x =
[[-0.272 -0.029  0.012 -0.001 -0.005  0.059  0.138  0.144 -0.129 -0.024
  -0.049 -0.002 -0.036  0.042]
 [-0.121  0.230 -0.059 -0.113  0.065  0.187  0.035 -0.196 -0.093 -0.022
  -0.053 -0.105 -0.062  0.005]
 [-0.078  0.027 -0.009 -0.016  0.018  0.055  0.074  0.102 -0.053 -0.022
  -0.027  0.067 -0.022  0.037]
 [-0.065  0.119 -0.008 -0.035  0.044  0.105  0.039 -0.080 -0.036  0.008
  -0.010 -0.049 -0.014  0.018]
 [-0.019  0.023  0.040  0.036  0.026  0.034  0.040  0.012  0.016  0.038
   0.030 -0.011  0.031  0.027]
 [ 0.041  0.058 -0.012 -0.015  0.032  0.049  0.033  0.061  0.002 -0.010
  -0.004  0.091 -0.004  0.033]
 [ 0.066  0.053  0.120  0.112  0.049  0.024 -0.025 -0.208  0.128  0.146
   0.127 -0.193  0.119  0.004]]
x[0][0] = -0.272
x[:, 6] = [0.138, 0.035, 0.074, 0.039, 0.040, 0.033, -0.025]
x[3][2] = -0.008
x[6][10] = 0.127
x[:, 8] = [-0.129, -0.093, -0.053, -0.036, 0.016, 0.002, 0.128]
x[3][1] = 0.119
x[1][3] = -0.113
x[5][8] = 0.002
x[5] = [0.041, 0.058, -0.012, -0.015, 0.032, 0.049, 0.033, 0.061, 0.002, -0.010, -0.004, 0.091, -0.004, 0.033]
x[1] = [-0.121, 0.230, -0.059, -0.113, 0.065, 0.187, 0.035, -0.196, -0.093, -0.022, -0.053, -0.105, -0.062, 0.005]
x[4][13] = 0.027
x[6][8] = 0.128
x[2][9] = -0.022
x[4][10] = 0.030
x[0][8] = -0.129
x[0][4] = -0.005
x[2] = [-0.078, 0.027, -0.009, -0.016, 0.018, 0.055, 0.074, 0.102, -0.053, -0.022, -0.027, 0.067, -0.022, 0.037]
x[4][5] = 0.034
x[1][7] = -0.196
x[1][12] = -0.062
x[5][4] = 0.032
x[1][8] = -0.093
x[2][4] = 0.018
x[4][3] = 0.036
x[0][10] = -0.049
x[:, 13] = [0.042, 0.005, 0.037, 0.018, 0.027, 0.033, 0.004]
x[1][9] = -0.022
x[:, 0] = [-0.272, -0.121, -0.078, -0.065, -0.019, 0.041, 0.066]
x[3][13] = 0.018
x[6][4] = 0.049
x[1][4] = 0.065
x[3][0] = -0.065
x[5][9] = -0.010
x[0][12] = -0.036
